Below are the code and all the weights of a small trained network. Each question names an input and a class and asks about switching units off, where a switched-off unit gives its printed mean instead of its output.

import numpy as np


def w(rows, s, z=0):
    codes = np.array(rows[::2]) - 128.0
    scale = np.full(codes.shape[1], s)
    scale[-1] = z or s
    return codes * scale


def f(y):
    return y / 2 * (1 + np.tanh(0.7978845608 * (y + 0.044715 * y**3)))


def log_softmax(a):
    a = a - a.max(-1, keepdims=True)
    return a - np.log(np.exp(a).sum(-1, keepdims=True))


def net(x, mask):
    res = np.array(x, float).reshape(1, 7) / 4 @ E
    y = f(res @ A[0][:, :-1].T + A[0][:, -1])
    res = res + np.where(mask, y, B[0][:, -1]) @ B[0][:, :-1]
    return log_softmax(res[-1] @ U[:, :-1].T + U[:, -1])


A, B = {}, {}
E = w([
[196,195,199,158,114,184,78],'x0',
[129,128,133,125,121,121,127],'x1',
[144,112,92,78,165,79,9],'x2',
[153,130,104,130,114,118,141],'x3',
[127,76,140,66,73,232,107],'x4',
[110,129,139,128,144,140,119],'x5',
[116,141,123,123,132,135,124],'x6',
],0.016)
A[0] = w([
[79,40,119,82,99,142,118,155],'neuron 1',
[135,110,167,67,80,179,137,144],'neuron 2',
[108,134,184,173,135,60,129,219],'neuron 3',
[139,143,176,152,92,165,199,197],'neuron 4',
[187,210,166,187,140,138,103,159],'neuron 5',
[23,64,76,72,115,76,176,244],'neuron 6',
[101,100,107,119,49,199,118,144],'neuron 7',
[186,95,96,136,128,129,33,146],'neuron 8',
[115,169,128,159,187,35,83,156],'neuron 9',
[92,166,92,154,178,80,186,207],'neuron 10',
[186,159,162,71,90,158,102,142],'neuron 11',
[156,98,98,81,160,78,6,159],'neuron 12',
],0.012,0.011)
B[0] = w([
[151,114,100,60,75,171,131,194],'neuron 1',
[189,72,128,163,210,228,145,181],'neuron 2',
[93,214,23,162,128,56,177,186],'neuron 3',
[103,122,146,212,90,181,179,200],'neuron 4',
[112,217,171,210,87,151,85,197],'neuron 5',
[124,60,61,41,49,101,150,255],'neuron 6',
[197,48,140,139,174,216,140,186],'neuron 7',
[139,158,191,78,156,134,45,181],'neuron 8',
[194,135,94,204,114,3,107,197],'neuron 9',
[98,123,99,158,59,27,185,206],'neuron 10',
[84,129,232,128,254,177,99,173],'neuron 11',
[225,99,134,91,125,43,3,216],'neuron 12',
],0.0099,0.026)
U = w([
[2,137,40,127,108,98,252,204],'0',
[175,50,55,131,106,51,89,86],'1',
[108,55,43,93,80,220,198,213],'2',
[158,45,87,35,80,162,44,76],'3',
[58,234,125,205,47,149,131,199],'4',
[185,231,108,164,164,102,54,52],'5',
[138,101,149,199,171,191,136,210],'6',
[133,125,148,93,233,153,30,2],'7',
],0.0094,0.0025)

Each question gives the input, the list of numbers given to net, and the class t.
The units are the neurons (one row each of A and B). Each row of codes is followed by its name. A weight is (code - 128) times the scale printed after its matrix; where a second scale follows, it is the last column's (A, B and U).
mask holds one flag per neuron, in row order. A switched-off neuron (its flag False) gives its mean, the last column of its row in B, instead of its output. The means were averaged over made-up inputs and are rounded, as every weight is.
A unit's drop is (log p(t) with every unit on - log p(t) with that unit switched off) / (log p(t) with every unit on - log p(t) with every unit switched off).
The circuit of an input: a set's keep is (log p(t) with only the set's units on - log p(t) with every unit switched off) / (log p(t) with every unit on - log p(t) with every unit switched off). Starting from all 12 units, units are removed one at a time, each time the one whose removal leaves the highest keep (on an exact tie, the one counted first), for as long as the keep stays at least 0.8.
circuit, biggest first: the units of the circuit, biggest drop first
top k neurons: the k neurons with the biggest drops, biggest first
drop of u: that unit's drop, to one decimal
input [-4,7,0,3,1,7,3], class 2: circuit, biggest first : [neuron 12]
input [2,2,3,-4,5,3,-8], class 7: circuit, biggest first : [neuron 6; neuron 11]
input [2,6,1,-2,-7,0,6], class 5: top 3 neurons : [neuron 6; neuron 9; neuron 4]
input [2,-4,5,8,6,0,-7], class 7: circuit, biggest first : [neuron 6; neuron 11]
input [2,-2,8,-3,6,5,7], class 7: top 2 neurons : [neuron 6; neuron 11]
input [1,8,-7,-2,-4,-1,6], class 4: top 3 neurons : [neuron 6; neuron 5; neuron 4]
input [-6,1,1,-5,3,3,3], class 3: top 2 neurons : [neuron 4; neuron 3]
input [6,3,-1,7,0,-2,3], class 4: top 2 neurons : [neuron 5; neuron 12]
input [1,-1,8,1,-4,1,0], class 5: top 2 neurons : [neuron 6; neuron 8]
input [2,5,-5,7,7,4,-2], class 6: drop of neuron 6 : 0.5
input [-8,6,-2,3,2,2,-3], class 2: drop of neuron 12 : 0.2
input [2,7,-8,2,-4,-2,-7], class 4: drop of neuron 6 : 0.2
